Here is a tiny trained network, its code and every weight. The questions are about switching its units off for an input and a target symbol, where a switched-off unit gives its printed mean instead of its output.

import numpy as np


def w(rows, s, z=0):
    codes = np.array(rows[::2]) - 128.0
    scale = np.full(codes.shape[1], s)
    scale[-1] = z or s
    return codes * scale


def norm(h):
    return h / np.sqrt((h * h).mean(-1, keepdims=True) + 1e-5)


def f(y):
    return np.maximum(y, 0)


def softmax(a):
    e = np.exp(a - a.max(-1, keepdims=True))
    return e / e.sum(-1, keepdims=True)


def log_softmax(a):
    a = a - a.max(-1, keepdims=True)
    return a - np.log(np.exp(a).sum(-1, keepdims=True))


def net(x, mask):
    ids = ['αγζηλξ'.index(c) for c in x.split()]
    T = len(ids)
    res = E[ids] + P[:T]
    r = norm(res)
    for j in range(3):
        rows = slice(4 * j, 4 * j + 4)
        q, k, v = (r @ M[0][rows].T for M in (Q, K, V))
        z = softmax(np.where(np.tri(T) > 0, q @ k.T / 4**0.5, -1e9)) @ v
        o = O[0][rows]
        res = res + np.where(mask[j], z, o[:, -1]) @ o[:, :-1]
    y = f(norm(res) @ A[0][:, :-1].T + A[0][:, -1])
    res = res + np.where(mask[3:7], y, B[0][:, -1]) @ B[0][:, :-1]
    return log_softmax(norm(res)[-1] @ U[:, :-1].T + U[:, -1])


Q, K, V, O, A, B = {}, {}, {}, {}, {}, {}
E = w([
[128,168,101,58,188],'α',
[125,108,75,118,221],'γ',
[1,53,86,87,60],'ζ',
[99,235,102,70,173],'η',
[149,136,193,72,180],'λ',
[141,156,128,168,113],'ξ',
],0.01)
P = w([
[169,101,125,142,53],'0',
[161,254,150,150,193],'1',
[63,145,121,143,80],'2',
[152,218,152,178,178],'3',
[60,125,131,151,97],'4',
[151,194,155,193,183],'5',
[35,118,129,143,117],'6',
[186,194,156,207,211],'7',
],0.0075)
Q[0] = w([
[127,173,145,150,174],'head 0',
[84,94,122,101,86],'head 0',
[50,128,94,102,176],'head 0',
[176,127,128,225,136],'head 0',
[152,202,140,93,144],'head 1',
[222,98,110,172,179],'head 1',
[174,155,142,102,173],'head 1',
[44,68,140,116,31],'head 1',
[189,173,131,129,250],'head 2',
[76,143,157,99,131],'head 2',
[58,152,176,78,127],'head 2',
[181,174,206,184,151],'head 2',
],0.012)
K[0] = w([
[218,28,140,136,102],'head 0',
[23,156,153,164,166],'head 0',
[101,60,72,127,167],'head 0',
[180,128,152,83,25],'head 0',
[172,131,120,134,57],'head 1',
[182,126,123,35,123],'head 1',
[196,143,128,93,149],'head 1',
[16,79,140,224,155],'head 1',
[183,163,142,97,240],'head 2',
[117,93,98,197,169],'head 2',
[131,143,9,175,148],'head 2',
[226,209,145,192,127],'head 2',
],0.011)
V[0] = w([
[78,130,110,2,74],'head 0',
[123,136,85,72,215],'head 0',
[134,152,52,201,130],'head 0',
[10,184,169,158,182],'head 0',
[98,196,132,189,153],'head 1',
[59,120,190,222,167],'head 1',
[99,156,163,19,28],'head 1',
[103,54,118,20,153],'head 1',
[127,179,186,95,60],'head 2',
[51,96,120,204,103],'head 2',
[204,68,123,204,139],'head 2',
[78,208,47,99,207],'head 2',
],0.009)
O[0] = w([
[29,208,229,163,87,170],'head 0',
[141,202,112,150,195,186],'head 0',
[203,141,147,41,155,119],'head 0',
[74,94,127,106,192,128],'head 0',
[87,183,101,41,80,133],'head 1',
[174,138,131,134,2,78],'head 1',
[177,81,47,116,142,173],'head 1',
[216,121,130,144,197,146],'head 1',
[168,160,155,103,127,116],'head 2',
[126,174,98,186,184,83],'head 2',
[39,149,46,74,147,78],'head 2',
[170,82,109,159,105,246],'head 2',
],0.0093,0.012)
A[0] = w([
[202,115,55,184,161,142],'neuron 0',
[181,221,162,192,86,159],'neuron 1',
[122,48,91,113,199,253],'neuron 2',
[107,135,86,86,2,209],'neuron 3',
],0.0091,0.0032)
B[0] = w([
[31,160,151,172,54,245],'neuron 0',
[144,188,45,105,111,219],'neuron 1',
[94,99,49,20,98,255],'neuron 2',
[73,110,254,176,208,174],'neuron 3',
],0.0081,0.0068)
U = w([
[137,152,156,197,250,52],'α',
[70,123,64,74,165,182],'γ',
[130,78,105,235,109,124],'ζ',
[191,194,101,102,106,110],'η',
[152,62,178,129,115,253],'λ',
[18,152,205,128,117,68],'ξ',
],0.013,0.0038)

Each question gives the input, a string of symbols that net reads in full, and the target symbol t.
The units are the heads (4 rows each of Q, K, V and O) and the neurons (one row each of A and B). Each row of codes is followed by its name. A weight is (code - 128) times the scale printed after its matrix; where a second scale follows, it is the last column's (O, A, B and U).
mask holds one flag per unit, heads first, then neurons. A switched-off unit (its flag False) gives its mean, the last column of its rows in O or B, instead of its output. The means were averaged over made-up inputs and are rounded, as every weight is.
A unit's drop is (log p(t) with every unit on - log p(t) with that unit switched off) / (log p(t) with every unit on - log p(t) with every unit switched off).
The circuit of an input: a set's keep is (log p(t) with only the set's units on - log p(t) with every unit switched off) / (log p(t) with every unit on - log p(t) with every unit switched off). Starting from all 7 units, units are removed one at a time, each time the one whose removal leaves the highest keep (on an exact tie, the one counted first), for as long as the keep stays at least 0.8.
circuit, biggest first: the units of the circuit, biggest drop first
top k neurons: the k neurons with the biggest drops, biggest first
heads that matter: for each layer, one digit per head in row order, 1 if its drop is at least 0.15 and else 0, layers parted by /
drop when u is switched off: that unit's drop, to one decimal
input η α α α, target γ: heads that matter => 010
input ζ γ η ξ λ γ, target ξ: heads that matter => 110
input ξ γ λ α ζ λ α ξ, target λ: heads that matter => 100
input λ α η, target η: circuit, biggest first => head 2
input γ ξ λ α, target η: heads that matter => 100
input η λ γ ξ, target γ: heads that matter => 110
input η γ γ α λ α α η, target γ: heads that matter => 000
input λ α α, target α: heads that matter => 101
input λ λ λ η γ α α α, target ζ: heads that matter => 100
input α λ ζ, target ζ: top 3 neurons => neuron 0; neuron 3; neuron 2
input η λ α α γ γ λ α, target γ: heads that matter => 000
input ξ α ξ ξ, target λ: top 2 neurons => neuron 3; neuron 0
input λ λ α η η, target η: heads that matter => 011
input λ α α γ ξ, target ξ: heads that matter => 010
input ξ ζ λ λ γ ξ λ α, target λ: circuit, biggest first => head 0
input ξ λ α ξ α α ζ η, target λ: circuit, biggest first => head 0; neuron 3; head 1
input η λ γ α ξ ζ α ξ, target γ: drop when head 1 is switched off => 0.2
input λ ξ ζ, target ζ: drop when head 2 is switched off => 0.9
input ζ α λ γ λ ζ λ, target γ: drop when neuron 2 is switched off => 0.1
input γ ξ λ γ, target η: circuit, biggest first => head 0
input α ζ λ ζ ξ, target ξ: circuit, biggest first => head 1; neuron 3
